U: [126 154  65  99 159 180]
B: [159 153 126  99 180  65]
X: [159 153 126  99  91  65]
A: [130 121 117  69  71 117]
E: [114 126 142 101 104 128]
order: [159 180  99 126  65 153] => B
size: [114 126 142] => 3

D: [131 135 144 150 129 100 132  88 118 136 125 126 171  76 131 131 135]
F: [124 123  99 100 129 134 123 118 116 128 136 111 128 128  97 126 104]
V: [186 124 161 117 126 113 154 146 115 138 166 125  79 102 130 125 114]
H: [169 154 124 146 113 138 125 161 126 117 115  79 166 118 146 114 122]
P: [171 136 131  87 131 118 150 125  76 144 131 135 100 135 132 129 126]
W: [106 136 158 145 148 132 116 118 145 118 108  95 205 139 119 158 160]
K: [100 133 165 160 119 132 122 115 107 143 123 130 184 163 131 134 145]
[146 113 138 125 161 126] => H
order: [131  87 131 118 150 125  76 144 131 135 100 135 132 129 126 171 136] => P
[124 161 117 126 113 154 146 115 138 166 125  79] => V
order: [122 114 146 118 166  79 115 117 126 161 125 138 113 146 124 154 169] => H

bes: [139 144 122 125 105  99 152 139 118 137 134 130 126 140 107 130 139 131
 132 102 128 159 110 151 120 128 136]
lol: [148 137 139 147 131 122  96 140 130 100 113 142 126 121 142 130 109 130
 149 142 142 128 134 120 110 146 131]
pav: [138 148 128 142 100  96 147 109 121 139 140 109 142 130 109 130 146 131
 122 110 126 142 113 149 120 130 131]
bezal: [132 114 117 119 147 146 121 109 131 112 113 124 143 115 132 134 111 123
 150 120 136 127 133 123 128 133 141]
Nog: [127 107 113 120 152 148 129 115 124 116 106 116 141 119 131 127 102 128
 156 117 133 126 126 125 133 124 140]
zap: [141 156 130 129  92  98 130 131 128 128 143 149 129 118 109 139 156 122
 113 118 133 156 124 142 118 142 134]
raf: [105 127 136 124 125 140 107 133 123 121 119 138 125  59 131 118 127 127
 102 162 128 106 140 110 142 126 112]
Kote: [138 148 128 125 100  96 147 142 121 139 140 134 122 130 109 130 146 131
 122 110 126 156 113 149 120 130 119]
dapef: [104 132 130 124 114 131 112 137 114 118 112 142 127  68 119 117 127 126
 101 155 131 119 132 118 144 126 116]
[105 127 136 124 125 140 107 133 123 121 119 138 125  59 131 118 127 127
 102 162 128 106 140 110 142 126 112] => raf
[139 144 122 125 105  99 152 139 118 137 134 130 126 140 107 130 139 131
 132 102 128 159 110 151 120 128 136] => bes
size: [104 132 130 124 114 131 112 137 114 118 112 142 127] => 13
order: [139 146 122 110 100 131 120 130 149 113 130 142 148 140 142 130 128 142
 109 126 109 147  96 138 131 121 109] => pav
size: [138 148 128 142 100  96 147 109 121 139 140 109 142 130] => 14
[138 148 128 125 100  96 147 142 121 139 140 134 122 130 109 130 146 131
 122 110 126 156 113 149 120 130 119] => Kote
[132 114 117 119 147 146 121 109 131 112 113 124 143 115 132 134 111 123
 150 120 136 127 133 123 128 133 141] => bezal

sudum: [ 80 125 192 148 131 129 138 174 100 152  88 103 159 129  72 108 129 178
 130  93 123 159 120 108 143]
rok: [ 93 127 181 145 129 163 124 126 103 160 106 109 150 130  87 111 129 179
 121 101 123 159 106 126 146]
lukep: [128 129 127 132 128 132 126 126 130 133 129 133 125 128 133 132 130 129
 132 121 132 128 127 126 131]
nezu: [143 138 130 100 129 129 104 125 123  72 108 178 108  88 131 120 174  93
 159 192 177  80 148 152 159]
[128 129 127 132 128 132 126 126 130 133 129 133 125 128 133 132 130 129
 132 121 132 128 127 126 131] => lukep
order: [108 192 131 129 152 174 178 130 123 129 143  93 120 148  88 103 159 125
  80 138 159 108 129 100  72] => sudum
[143 138 130 100 129 129 104 125 123  72 108 178 108  88 131 120 174  93
 159 192 177  80 148 152 159] => nezu
[130  87 111 129 179 121] => rok
size: [143 138 130 100 129 129 104 125 123  72] => 10

gib: [203 159  98  99]
merak: [121 121 156 144]
Peser: [128 203 159  99]
[128 203 159] => Peser
[203 159  99] => Peser
[159  98] => gib
size: [203 159  98  99] => 4

Zus: [150 129 169  68 135 142  88 121 133 147 146 151 143 144 114 172 121]
vib: [142 130  86 138 142 151 119 127 131  66 155 112 143  62 127  49 138]
suvip: [151 114 135 111  56 116 171 132 129 123 176 126 125 135 126 117 114]
[151 119] => vib
dup Zus:  => [121]
[ 56 116 171 132 129] => suvip

gatu: [ 89  95  99 131 123 149 102 151 149 136 127 133  93 160 139 100  88 115
  69 169 156 127 104  96 120 127  96 154 103 115 141]
Bado: [148 136 149 136 126 117 129 140 160 111 128 119 141 112 104 132 135 135
 147 116  99 131 140 139 123 132 133 107 136 137 106]
nezel: [142 119 120 139 132 142 122 123 145 125 115 134 120 127 126 130 133 137
 129 115 132 128 127 123 134 105 137 131 112 122 126]
sog: [128 130 163  99 202 126 164 108 157 101 109 139 171 154 159 117 105 158
  89 117 161 156 104  86 142  97 174 135 137 134 142]
denav: [116 119 122 114 127 134 169  99 149 143 128 145 131  87 118 115 108 108
 145 159 139 141 134 138 120 116 103 116 134 135 120]
taris: [ 85 163 157 105 156 142 135 128 104 130 161  97 171 101 164 174 158 108
 202 109  99 126 134 159  89 139 117 142 154 117 137]
lutid: [121  97 137 128 113 144 130  99 115 106 144 120 132 110 124 156 144 139
 168 138 107 119 133 117 139 164 118  98 129 141 120]
size: [128 130 163  99 202 126 164 108 157 101 109 139 171 154] => 14
order: [137 117 154 142 117 139  89 159 134 126  99 109 202 108 158 174 164 101
 171  97 161 130 104 128 135 142 156 105 157 163  85] => taris
[112 104 132] => Bado
[139 117 142 154 117 137] => taris
[ 89  95  99 131 123 149 102 151 149 136 127 133  93 160 139 100  88 115
  69 169 156 127 104  96 120 127  96 154 103 115 141] => gatu
size: [121  97 137 128] => 4
[144 130  99 115 106 144 120 132 110] => lutid

Vomif: [ 77 109 127  87 189  80  97  65 186 164 143 169  89 101  71  76 117 123
  65 133 126 170 115 151 168  85 146 157 168 150  91  99  70  79 176 125
 127 167 102 137 127  95 151 127 110  84 177 178 181 191  77 188]
nub: [150 125 177 147 175  69  95 186  95 153  92 139 171  80 134  97  76 181
 127 187 116 158 134 106  74 108 185 100 172 140 129 183  94 128  85 165
 188 158 146  97  75 172 148 120 122 134 169 140 153 135 101 111]
kene: [150 125 177 147 175  69  95 186  95 153  92 139 171  80 134  97  76 181
 127 187 116 158 134 106  74 108 185 100 172 140 129 183  94 128  85 165
 188 158  97  97  75 174 145 145 169  80 152 191 138  80 165 165]
vel: [150 125 177 147 175  69  95 186  95 153  92 139 171  80 134  97  76 181
 127 187 116 158 134 106  74 108 185 100 172 140 129 183  94 128  85 165
 188 158 146  97  75 172 148 120 122 170 133 160  96  78  74 135]
Sufu: [ 98  90 141 134 129  83  86 166 171 100 137  77 167  72 141  82 109 136
 111  67 151  67 190 120  77  70  70 110  69  86 168  76 143 170  80  98
 133  75 130 105 144 149 134  95 120 188 100 107 113 105  66  81]
Bag: [117 177  88 114 135 115 170 148 152 143  93  95 187 175 181  90  65 101
  82  84 188 110 179  87  67 157 103 139 118 163 167 121  66 143 157 128
  72 182  83 161 176  81 106 128 118  90 150  86 149  72  85 135]
lidom: [149 102  79 156 149 180 140 152  92 175 187  74 184  98 176  86  65  88
 180 179 137  74 118  85 103 129 187 164 188 191 178  69 153 151 156  83
 172 178 128 156 180 134 135 113 167 161 161 153  88 152 112  78]
geli: [ 74  74 147  95 174 125  66 148 143  91 131  73 189 181  78  92 165  78
 130 100 165 166 146 145  79 168 126 151  87 166 107 159 155 178 169 168
  86  91 170  82  84  86  85 131 118  67 121 132  87 123 152  95]
[150 125 177 147 175  69  95 186  95 153  92 139 171  80 134  97  76 181
 127 187 116 158 134 106  74 108 185 100 172 140 129 183  94 128  85 165
 188 158 146  97  75 172 148 120 122 134 169 140 153 135 101 111] => nub
[150 125 177 147 175  69  95 186  95 153  92 139 171  80 134  97  76 181
 127 187 116 158 134 106  74 108 185 100 172 140 129 183  94 128  85 165
 188 158  97  97  75 174 145 145 169  80 152 191 138  80 165 165] => kene

gabak: [128 143 130 127 125 131]
divo: [139 117 149 149 119  88]
dar: [149 139  88 149 119 118]
Lub: [152 148 151 106 133 143]
fedod: [192 135 159 124  90 166]
nuge: [127 147 105 177 117 101]
febo: [166 125 192 135 159  90]
batim: [144 122 127 118 127 148]
mab: [ 71 121 124 144 151 114]
lovuk: [157 147 130 145 143 148]
gabo: [149 118 150  92  91 142]
gub: [138 121 108 102 149 124]
order: [118 119 149  88 139 149] => dar
order: [ 90 166 192 135 159 124] => fedod
order: [159  90 166 125 192 135] => febo

meb: [119 119 134 126 124 140 129 124 127 134]
gevu: [125 135 134 136 131 118 121 125 138 117]
rure: [124 136 126 145 128 122 127 122 143 123]
pip: [114 126 114 124 127 114 132 119 118 114]
Vazi: [119 126 121 118 127 126 133 122 118 125]
vubel: [124 136 126 145 131 122 127 122 143 123]
riril: [121 128 130 116 128 125 127 125 117 121]
zumel: [136 122 127 123 124 127 145 131 143 122]
sego: [119 119 134 126 124 137 123 127 140 132]
Pibak: [122 132 125 135 130 118 126 122 137 120]
vagu: [199 143 126 124 133 135 132 173 123 176]
dup Pibak:  => [122]
dup pip:  => [114]
order: [136 124 127 143 145 131 122 123 126 122] => vubel

pil: [161 101 187 204  84 100 182  62 129 134  68  57 174 118 199  55 125  67
  71 159 122 168 153 203  83  59  95  97 131  78 189]
sisi: [148  91 107  95  69 120 156 148 121 140 167 195  63 123 140 157  88  99
 188 142 126 172  66 119 171 153 182 180 181 197 190]
Pepu: [161 121  63 130  60  75 174  81 175 202 182 193 178 183 173 120  77 201
  85 162 171 185 189 180 191 159  58  71 104 198 200]
pufem: [147 193 132 179 192 125  91 173 117  98  87 184 106 122  93 108 187 127
  99 115 194  89 136 203  91 101  79 179 127  86 148]
Tor: [150 134  87  67  59  63  64  68 157 108  83 143 141 140 164 155 130 170
 149  67 198 162 193 177  87 101  79 114  72 189 144]
Ketu: [108 120 173  53 102 192  68 142 149  73 159  62  83  66 202  71 168  90
 201 163 179 164  61  92 149 114 133 145  94  76 110]
ponu: [ 71  74 153  85 135 115 111  84 114  77 167 140  57 174 200 157  55  58
  81  93 102 159 173 204  57  68  74  67 202  92 187]
nilur: [ 81 159  74  77  85 135  57  92  58 102  71 111 114 115 140 153 199  84
  74 157 167  57  55  67 187  68 202  93 204 174 173]
mabok: [ 76 193 190  87 119 112 200 159 115  84 106 175  62  93 120 194  68 185
 140 140  83 183 165 197 185 159  55 197 117 173 152]
lir: [ 90  74 104  54  66 179 106 129 111  70 197 121 174 190  78 179 202 130
  89  91  94  76 179 117 129  62  89 163 107 154 160]
size: [161 101 187 204  84 100 182  62 129 134  68  57 174 118 199  55 125  67
  71 159] => 20
[147 193 132 179 192 125  91 173 117  98  87 184 106 122  93 108 187 127
  99 115 194  89 136 203  91 101  79 179 127  86 148] => pufem
order: [ 55  57  57  58  67  68  71  74  74  77  81  84  85  92  93 102 111 114
 115 135 140 153 157 159 167 173 174 187 200 202 204] => ponu
order: [ 99 115 194  89 136 203  91 101  79 179 127  86 148 147 193 132 179 192
 125  91 173 117  98  87 184 106 122  93 108 187 127] => pufem
size: [147 193 132 179 192 125  91 173 117] => 9

zepu: [122 186 141 121]
vonu: [ 74 106 140 118]
Leri: [ 97  90 163 125]
nagib: [109  90 109 109]
Gadi: [177 102 135 105]
ruku: [164 186 141 121]
lomon: [177 102 135 134]
lonut: [160  80 122 145]
dup nagib:  => [109]
size: [74] => 1
size: [177 102 135] => 3
size: [ 97  90 163 125] => 4
size: [160  80 122] => 3

kedif: [131 122  91 129  87]
Sipi: [138  96 135 150  88]
paz: [122  91 132  87 129]
benib: [ 88 156 115 101 137]
bubif: [156  85 140 115 109]
bep: [146 191 134 134 134]
nak: [134 147 133 117 119]
[131 122  91] => kedif
size: [ 88 156 115 101 137] => 5
order: [ 88  96 135 138 150] => Sipi
order: [122  91  87 131 129] => kedif
dup bep:  => [134]
[156  85 140 115] => bubif
[ 91 132  87] => paz

lop: [ 57  60 139  84 194 145  69 163 157 189  68  57  57 196 180 121 187  94
 170  57  66 182 146 121  68 174  86 141  70 168  79  94 190 149 132 107
 135 152 134 125  90 110  88 126 133 195  94 203 117  60 136 178  78  56
 103  89  84 130  91  94]
Negu: [182 149  88 168 135  77 158  71  64 119 123 150 132 129 199 158  59 147
 155  53 178 171 168  91 196  72  76  89  65  67  88 136 178 158  60  77
 203  54  62  67 125 176 179 170 181 114 174 139 142 180 114 156  86 152
 131 197  95 183  97 170]
bugi: [ 68 121 146 163  60 180 135 187 149 145 182 195  70  69 152  94 117 170
  79  94 130 196  60 107  84 168  68 194 125 203 136  57 178  57  94 126
  57  84 157 139 121 190  57  78  88 133  86 174 110 189 132 141 103 135
  94  66  91  56  90  89]
[158  60] => Negu
[135 187 149 145 182 195] => bugi
order: [ 89  90  56  91  66  94 135 103 141 132 189 110 174  86 133  88  78  57
 190 121 139 157  84  57 126  94  57 178  57 136 203 125 194  68 168  84
 107  60 196 130  94  79 170 117  94 152  69  70 195 182 145 149 187 135
 180  60 163 146 121  68] => bugi
size: [182 149  88 168 135  77 158  71  64 119 123 150 132 129 199 158  59 147
 155  53 178 171 168  91 196  72  76  89  65  67  88 136 178 158  60  77
 203  54  62  67 125 176 179 170 181 114 174 139 142 180 114 156  86 152
 131 197  95 183  97 170] => 60
[119 123 150 132 129] => Negu

nodoz: [170 135 125 125 134 134 131 141 156 149 134]
madop: [121 137 121 132 134 121 135 146 133 124 129]
kemu: [131 134 125 125 134 141 134 155 150 135 170]
sis: [134 134 135 125 155 134 131 170 125 141 149]
size: [170 135 125 125 134 134 131 141 156 149 134] => 11
[170 135] => nodoz
size: [170 135 125 125 134 134] => 6
order: [125 125 131 134 134 134 135 141 149 155 170] => sis
order: [170 134 135 141 149 155 134 134 125 131 125] => sis
[137 121 132 134 121 135] => madop

tir: [109 136 124 123 116 122 129  88 151 114  99 142 140 103 106 133 117]
kibof: [137 128 122 126 119 110 130 153  92 126 128 142 156 113 122 127 127]
degal: [ 99 115 119 110 134 141 128 130 173 126 129 103 155 124 130 154 134]
tukeg: [106 142 123 133 114 124  88 129 136  99 117 104 151 116 122 109 140]
tiva: [110 134 174 115 130  99 124 103 141 155 129 130 125 154 119 134 128]
Bab: [120 127 123 118 154 137 147 131 138 128 115 123 121 138  91 127 127]
tos: [154 119 142 154  95 126  94  89 164 118 141 126 125  92 157 132 123]
beve: [115 129  99 128 103 124 134 134 110 141 130 174 154 119 126 155 130]
Tuzur: [115 135 128  88 167 124 115 163 133 136 123  75 153 187  52 125 133]
fis: [ 87 157 118 115  94 143 129 106 176  92 121 146 126 123 125 122 129]
dup fis:  => [129]
order: [ 88  99 104 106 109 114 116 117 122 123 124 129 133 136 140 142 151] => tukeg
order: [130 155 126 119 154 174 130 141 110 134 134 124 103 128  99 129 115] => beve
order: [128 110 134 174 115 130  99 124 103 141 155 129 130 125 154 119 134] => tiva
order: [130 174 154 119 126 155 130 115 129  99 128 103 124 134 134 110 141] => beve

Ludob: [112 137 150 137 119 141 126 116 132 149 157 134 138]
Pipo: [118 115 131 122 125 106 121 105 144 118 177 146 119]
Sedo: [121 131 124 125 135  93 128 143 130 138 109 117 153]
zuti: [102 128 133 116 141 120 131 110 117 127 133 130 119]
Tiz: [125 142 131 137 143 103 117 156 126 135  97 127  96]
kuraf: [206 112 131 132 144 142 126 142 150 131  95 117 111]
pumor: [137 101 122 137 143 103 117 156 126 135  97 127  96]
Sib: [101 137 124 113 133 112 137 150 139 119 141 126 116]
[112 137 150 139 119 141 126 116] => Sib
[101 137] => Sib
order: [106 115 122 121 131 125 119 118 105 144 118 177 146] => Pipo
size: [118 115 131 122 125 106 121] => 7
[142 126 142 150 131  95] => kuraf

zona: [181 179 121 149  82 184 167 115 166 130  67 162  71 191 162 173 188 133
 106 178  99 178 113  87 124 139  88 177 162 105 169 109  79 113  81]
Vobos: [129 131 181 190 152 190 107 122 126 154 135  65 165  68 137 164  76  68
 115  85 100 151  91  78 135 170  97  87 118 135 113 124 109 147 175]
Bif: [150  62 194  77 126 102 114 102 106 123  94  74  98 183 183 142 117 164
  63 115 190 127 111 188  73 179 194 132  81 145  61  67 109 105 166]
bazud: [173  86 124  73 171 102 178 190  80 122 190 194 177  88  68 170 163 150
 105 179 137  64 132 138 155  69 190 124 130 149 170  74 164 174  84]
lagok: [172 108 157 167  92  93  98 103 164 152 185 160 122 107 184 140  82 109
 100  97 167 158 113 174 153  73 130 185 153 194  85 153 123 144 124]
sor: [ 75 132 133  91 168  83  84  80 143 107 142 162 190 157 185 167 107 127
  85  87  86 163 178  98 134  86 136 147  86 176  87 107  61 145 195]
[129 131 181 190 152 190 107 122 126 154 135  65 165  68 137 164  76  68
 115  85 100 151  91  78 135 170  97  87 118 135 113 124 109 147 175] => Vobos
[107 184 140] => lagok

zalak: [140 124 166 129]
sitil: [129 121 130  88]
viv: [114 146 126 104]
rolo: [131 147 161 140]
kek: [130 124 121 144]
Musa: [191 134 167 133]
litu: [130 125 144 122]
Fad: [144 122 130 124]
ruk: [130 125 144 131]
gete: [147 123 164 138]
[131 147 161 140] => rolo
order: [129 140 124 166] => zalak
order: [122 144 125 130] => litu
order: [124 144 122 130] => Fad

